Below are the code and all the weights of a small trained network. Each question names an input and a class and asks about switching units off, where a switched-off unit gives its printed mean instead of its output.

import numpy as np


def w(rows, s, z=0):
    codes = np.array(rows[::2]) - 128.0
    scale = np.full(codes.shape[1], s)
    scale[-1] = z or s
    return codes * scale


def norm(h):
    return h / np.sqrt((h * h).mean(-1, keepdims=True) + 1e-5)


def f(y):
    return y / 2 * (1 + np.tanh(0.7978845608 * (y + 0.044715 * y**3)))


def log_softmax(a):
    a = a - a.max(-1, keepdims=True)
    return a - np.log(np.exp(a).sum(-1, keepdims=True))


def net(x, mask):
    res = np.array(x, float).reshape(1, 8) / 4 @ E
    u = 0
    for l in range(4):
        y = f(norm(res) @ A[l][:, :-1].T + A[l][:, -1])
        res = res + np.where(mask[u : u + 3], y, B[l][:, -1]) @ B[l][:, :-1]
        u += 3
    return log_softmax(norm(res)[-1] @ U[:, :-1].T + U[:, -1])


A, B = {}, {}
E = w([
[126,126,126,125,126,129,129,127],'x0',
[74,117,94,139,96,59,233,147],'x1',
[135,123,133,118,124,135,140,120],'x2',
[180,112,3,122,175,142,141,147],'x3',
[124,128,126,123,123,123,123,131],'x4',
[136,253,125,110,117,172,171,151],'x5',
[128,132,129,134,130,119,124,133],'x6',
[109,71,137,116,159,186,156,213],'x7',
],0.0024)
A[0] = w([
[96,250,110,89,125,155,149,158,132],'L0N0',
[83,122,253,116,78,120,111,113,254],'L0N1',
[97,45,111,157,155,73,92,67,234],'L0N2',
],0.0034,0.00085)
B[0] = w([
[246,59,181,253,94,173,171,163,210],'L0N0',
[112,133,45,134,145,160,121,169,255],'L0N1',
[205,142,133,197,82,232,192,181,249],'L0N2',
],0.0039,0.0016)
A[1] = w([
[146,163,96,171,74,70,97,2,2],'L1N0',
[52,125,240,126,56,139,109,129,24],'L1N1',
[116,24,125,146,109,99,89,118,6],'L1N2',
],0.0043,0.00059)
B[1] = w([
[123,132,192,84,200,125,177,220,255],'L1N0',
[200,132,2,170,236,105,158,62,194],'L1N1',
[230,208,213,174,114,148,211,154,161],'L1N2',
],0.0049,0.0015)
A[2] = w([
[55,124,107,153,86,21,225,154,28],'L2N0',
[168,157,172,85,169,176,3,96,3],'L2N1',
[105,87,189,126,191,143,167,196,242],'L2N2',
],0.0035,0.00069)
B[2] = w([
[101,34,148,77,78,207,3,118,232],'L2N0',
[57,36,116,84,42,128,134,129,229],'L2N1',
[137,203,146,31,199,113,131,134,252],'L2N2',
],0.0055,0.0017)
A[3] = w([
[147,110,18,135,211,133,100,51,254],'L3N0',
[138,90,70,73,222,142,129,170,166],'L3N1',
[116,157,141,4,158,103,118,127,191],'L3N2',
],0.004,0.0008)
B[3] = w([
[22,146,80,214,32,57,135,71,184],'L3N0',
[106,240,186,162,113,4,103,19,254],'L3N1',
[24,144,100,57,223,97,65,97,187],'L3N2',
],0.0034,0.0025)
U = w([
[99,39,116,65,63,187,60,148,195],'0',
[254,133,176,189,131,177,208,188,185],'1',
[110,174,157,72,222,79,121,132,138],'2',
[113,145,59,217,94,70,129,63,4],'3',
],0.009,0.0011)

Each question gives the input, the list of numbers given to net, and the class t.
The units are the neurons (one row each of A and B). Each row of codes is followed by its name. A weight is (code - 128) times the scale printed after its matrix; where a second scale follows, it is the last column's (A, B and U).
mask holds one flag per neuron, layer by layer. A switched-off neuron (its flag False) gives its mean, the last column of its row in B, instead of its output. The means were averaged over made-up inputs and are rounded, as every weight is.
A unit's drop is (log p(t) with every unit on - log p(t) with that unit switched off) / (log p(t) with every unit on - log p(t) with every unit switched off).
The circuit of an input: a set's keep is (log p(t) with only the set's units on - log p(t) with every unit switched off) / (log p(t) with every unit on - log p(t) with every unit switched off). Starting from all 12 units, units are removed one at a time, each time the one whose removal leaves the highest keep (on an exact tie, the one counted first), for as long as the keep stays at least 0.8.
circuit, biggest first: the units of the circuit, biggest drop first
most important unit: the unit with the biggest drop
top k neurons: the k neurons with the biggest drops, biggest first
k most important neurons of layer l: the k neurons of layer l with the biggest drops, biggest first
input [7,-4,5,-8,-2,-6,5,-5], class 3: circuit, biggest first => [L1N1, L3N0]
input [7,4,6,3,-1,4,1,6], class 2: top 2 neurons => [L0N2, L2N2]
input [4,-7,0,3,5,7,-7,-6], class 0: top 3 neurons => [L2N1, L1N2, L0N2]
input [-7,-5,-7,-4,-4,-6,-4,2], class 1: circuit, biggest first => [L1N2]
input [-2,4,-5,-6,6,-8,5,-5], class 1: circuit, biggest first => [L1N2, L0N2]
input [0,5,0,-5,6,8,8,-7], class 1: circuit, biggest first => [L0N0, L3N1]
input [-4,2,1,1,-7,5,0,6], class 2: top 3 neurons => [L2N2, L0N2, L1N2]
input [0,8,-1,4,-5,-6,-2,1], class 0: top 2 neurons => [L2N0, L0N0]
input [-7,3,3,6,7,-6,0,-7], class 2: top 2 neurons => [L1N0, L0N0]
input [7,5,0,5,-3,3,8,-7], class 2: 2 most important neurons of layer 1 => [L1N0, L1N1]
input [-4,3,6,5,-4,4,6,4], class 3: circuit, biggest first => [L1N0, L3N1]
input [8,5,-1,6,5,2,-7,4], class 3: 2 most important neurons of layer 1 => [L1N0, L1N2]
input [6,-3,4,3,-3,-4,-4,-2], class 1: 2 most important neurons of layer 0 => [L0N2, L0N1]
input [-7,4,-6,3,2,-7,8,2], class 1: most important unit => L1N2
input [0,-4,-8,5,5,6,-2,-6], class 1: top 2 neurons => [L0N0, L2N2]
input [-4,4,4,-4,7,1,4,-1], class 0: 2 most important neurons of layer 2 => [L2N0, L2N2]
input [-1,2,8,-8,2,-4,-2,1], class 3: top 3 neurons => [L1N1, L3N0, L0N0]
input [-7,-5,-2,-5,0,-1,5,-4], class 0: top 2 neurons => [L2N1, L0N1]
input [-3,5,-6,-4,-4,-6,2,-1], class 1: 2 most important neurons of layer 3 => [L3N2, L3N0]
input [-2,-1,1,2,3,7,8,-6], class 1: most important unit => L0N0
input [-3,-4,3,7,-2,1,0,1], class 3: top 2 neurons => [L2N0, L1N0]
input [4,3,-5,6,0,-6,1,-6], class 1: top 2 neurons => [L0N2, L1N2]
input [-7,4,-6,-2,-5,-4,-7,-2], class 0: top 2 neurons => [L2N0, L0N0]
input [3,7,-3,1,6,2,4,6], class 0: top 2 neurons => [L2N0, L1N0]
input [1,3,8,1,-5,2,8,3], class 0: top 4 neurons => [L2N0, L1N0, L0N2, L1N2]
input [-7,4,-8,1,-6,2,-1,4], class 0: 2 most important neurons of layer 0 => [L0N2, L0N1]
input [5,-5,-7,0,4,-7,8,1], class 1: top 2 neurons => [L1N2, L2N0]
input [-3,6,-5,-3,8,-3,-2,-8], class 2: circuit, biggest first => [L1N0]
